m =
[[36, 29, 29, 59, 54, 53, 31],
 [45, 35, 42, 41, 66, 49, 26],
 [57, 40, 53, 41, 44, 45, 35],
 [55, 72, 64, 41, 20, 39, 75],
 [57, 67, 65, 40, 22, 39, 72],
 [36, 51, 39, 52, 46, 46, 61],
 [46, 51, 50, 35, 59, 44, 48],
 [55, 47, 53, 48, 29, 44, 50],
 [56, 35, 49, 48, 41, 47, 30],
 [40, 23, 32, 50, 73, 53, 13]]
m[-10, 0] = 36
m[-2, -5] = 49
m[7, 5] = 44
m[5, -7] = 36
m[0, -1] = 31
m[7, -1] = 50
m[-8, 5] = 45
m[-6] = [57, 67, 65, 40, 22, 39, 72]
m[:, 4] = [54, 66, 44, 20, 22, 46, 59, 29, 41, 73]
m[:, 2] = [29, 42, 53, 64, 65, 39, 50, 53, 49, 32]
m[6, -6] = 51
m[3, -5] = 64
m[4, -2] = 39
m[:, 5] = [53, 49, 45, 39, 39, 46, 44, 44, 47, 53]
m[-6, 3] = 40
m[4, 0] = 57
m[-5] = [36, 51, 39, 52, 46, 46, 61]
m[-1, -2] = 53
m[:, -1] = [31, 26, 35, 75, 72, 61, 48, 50, 30, 13]
m[7] = [55, 47, 53, 48, 29, 44, 50]
m[2] = [57, 40, 53, 41, 44, 45, 35]
m[3, 1] = 72
m[6, 4] = 59
m[-10, -6] = 29
m[-6, -6] = 67
m[-5, -1] = 61
m[6, -4] = 35
m[-5, -4] = 52
m[-8, -6] = 40
m[-5, 2] = 39
m[:, -7] = [36, 45, 57, 55, 57, 36, 46, 55, 56, 40]

arr =
[[51 36 62 66 49 62 27 60 42 83]
 [67 56 67 33 71 69 59 66 90 45]
 [70 29 61 72 54 58 30 60 52 33]
 [69 74 67 62 71 34 44 26 64 60]
 [51 58 74 72 47 66 38 79 57 27]
 [78 60 53 80 67 61 79 83 66 48]
 [59 82 55 44 50 76 34 33 51 67]
 [44 36 69 48 52 61 21 53 65 73]
 [80 44 44 31 37 66 44 72 56 64]
 [46 44 58 26 70 59 61 65 86 49]
 [51 66 64 73 40 94 57 75 58 56]
 [31 44 72 44 40 66 72 36 47 67]
 [26 44 52 41 63 44 53 54 86 55]
 [52 46 28 45 57 68 36 84 53 62]
 [75 69 57 67 56 67 61 51 92 34]]
Indices start at 0.
row 0 col 0	51
row 4 col 0	51
row 14 col 3	67
row 4 col 7	79
row 11 col 2	72
row 1 col 0	67
row 11 col 3	44
row 14 col 4	56
row 9 col 9	49
row 14 col 0	75
row 4 col 4	47
row 12 col 3	41
row 8 col 8	56
row 9 col 3	26
row 2 col 6	30
row 6 col 9	67
row 2 col 9	33
row 11 col 5	66
row 10 col 4	40
row 3 col 2	67
row 9 col 6	61
row 5 col 8	66
row 3 col 3	62
row 7 col 7	53
row 9 col 4	70
row 2 col 7	60
row 6 col 5	76
row 13 col 1	46
row 3 col 5	34
row 7 col 1	36
row 8 col 5	66
row 12 col 6	53
row 2 col 1	29
row 8 col 3	31
row 5 col 4	67
row 7 col 3	48
row 6 col 1	82
row 11 col 8	47

B =
| -63 | -13 | -23 |  61 |
|  43 |  44 | -33 | -31 |
|  24 | -33 | -45 | -52 |
|  37 |  36 | -29 |  30 |
| -19 | -36 |  11 |  -3 |
|  27 | -13 | -20 |  26 |
|  31 | -34 | -11 |   1 |
| -48 |  31 | -13 |   4 |
|  44 |  11 |  48 |  48 |
|  28 | -55 |  54 |   9 |
|  20 | -53 |  73 | -28 |
Rows and columns are counted from 0.
(0, 0) -> -63
(1, 1) -> 44
(8, 1) -> 11
(8, 2) -> 48
(4, 2) -> 11
(5, 2) -> -20
(6, 0) -> 31
(7, 2) -> -13
(5, 3) -> 26
(0, 3) -> 61
(0, 1) -> -13
(2, 0) -> 24
(3, 1) -> 36
(6, 2) -> -11
(2, 1) -> -33
(6, 3) -> 1
(1, 0) -> 43
(1, 2) -> -33
(3, 0) -> 37
(3, 3) -> 30
(7, 3) -> 4
(5, 0) -> 27
(9, 0) -> 28
(10, 1) -> -53

a =
| -29 |   0 |  15 |   8 |  21 | -33 |   1 |  -9 |   8 |   2 |  -7 | -10 |
|  55 |  -8 | -15 | -33 |  29 |  -6 |   1 |  36 |  25 | -32 |  13 |  -7 |
|  37 |  -3 | -17 |  -4 | -25 |  39 |  -1 |  15 | -10 |  -2 |   5 |  13 |
| -24 |   5 |   3 |  31 | -41 |  30 |   1 | -20 | -30 |  28 | -11 |  15 |
| -27 |   0 |  16 |   3 |  30 | -41 |   1 |  -7 |  15 |  -4 |  -6 | -13 |
|  43 |  -3 | -20 |  -5 | -28 |  44 |  -1 |  17 | -11 |  -2 |   6 |  14 |
|  28 |  -6 |  -8 | -10 |   5 |   5 |   1 |  17 |   8 | -12 |   5 |  -1 |
| -46 |   1 |  23 |  11 |  29 | -48 |   1 | -17 |  12 |   3 | -11 | -16 |
| -44 |   6 |  11 |  40 | -42 |  21 |   1 | -31 | -32 |  35 | -15 |  13 |
| -40 |   3 |  13 |  31 | -20 |   1 |   1 | -23 | -18 |  23 | -13 |   4 |
|  47 |  -8 | -11 | -31 |  33 | -14 |   1 |  33 |  27 | -31 |  12 |  -9 |
|  32 |  -3 | -15 |  -2 | -24 |  36 |  -1 |  12 | -10 |   0 |   4 |  12 |
|  59 |  -2 | -28 |  -6 | -42 |  65 |  -2 |  23 | -20 |  -1 |   9 |  23 |
|  48 |  -3 | -21 |  -7 | -28 |  46 |  -1 |  20 | -11 |  -4 |   8 |  15 |
|  31 |  -7 |  -4 | -28 |  40 | -28 |   1 |  25 |  31 | -29 |   9 | -14 |
| -25 |   0 |  13 |  10 |  15 | -25 |   1 |  -8 |   5 |   3 |  -7 |  -7 |
Rows and columns are counted from 0.
(0, 0) = -29
(10, 10) = 12
(3, 8) = -30
(5, 5) = 44
(2, 5) = 39
(1, 9) = -32
(15, 2) = 13
(9, 4) = -20
(4, 2) = 16
(7, 5) = -48
(12, 8) = -20
(12, 5) = 65
(6, 5) = 5
(11, 6) = -1
(7, 1) = 1
(0, 9) = 2
(1, 10) = 13
(1, 1) = -8
(6, 1) = -6
(0, 5) = -33
(8, 3) = 40
(15, 3) = 10
(8, 4) = -42
(5, 9) = -2
(15, 0) = -25
(15, 8) = 5
(10, 8) = 27
(13, 4) = -28
(9, 5) = 1
(0, 8) = 8
(2, 4) = -25
(15, 7) = -8
(14, 7) = 25
(1, 8) = 25
(9, 7) = -23
(10, 2) = -11
(10, 7) = 33
(7, 7) = -17
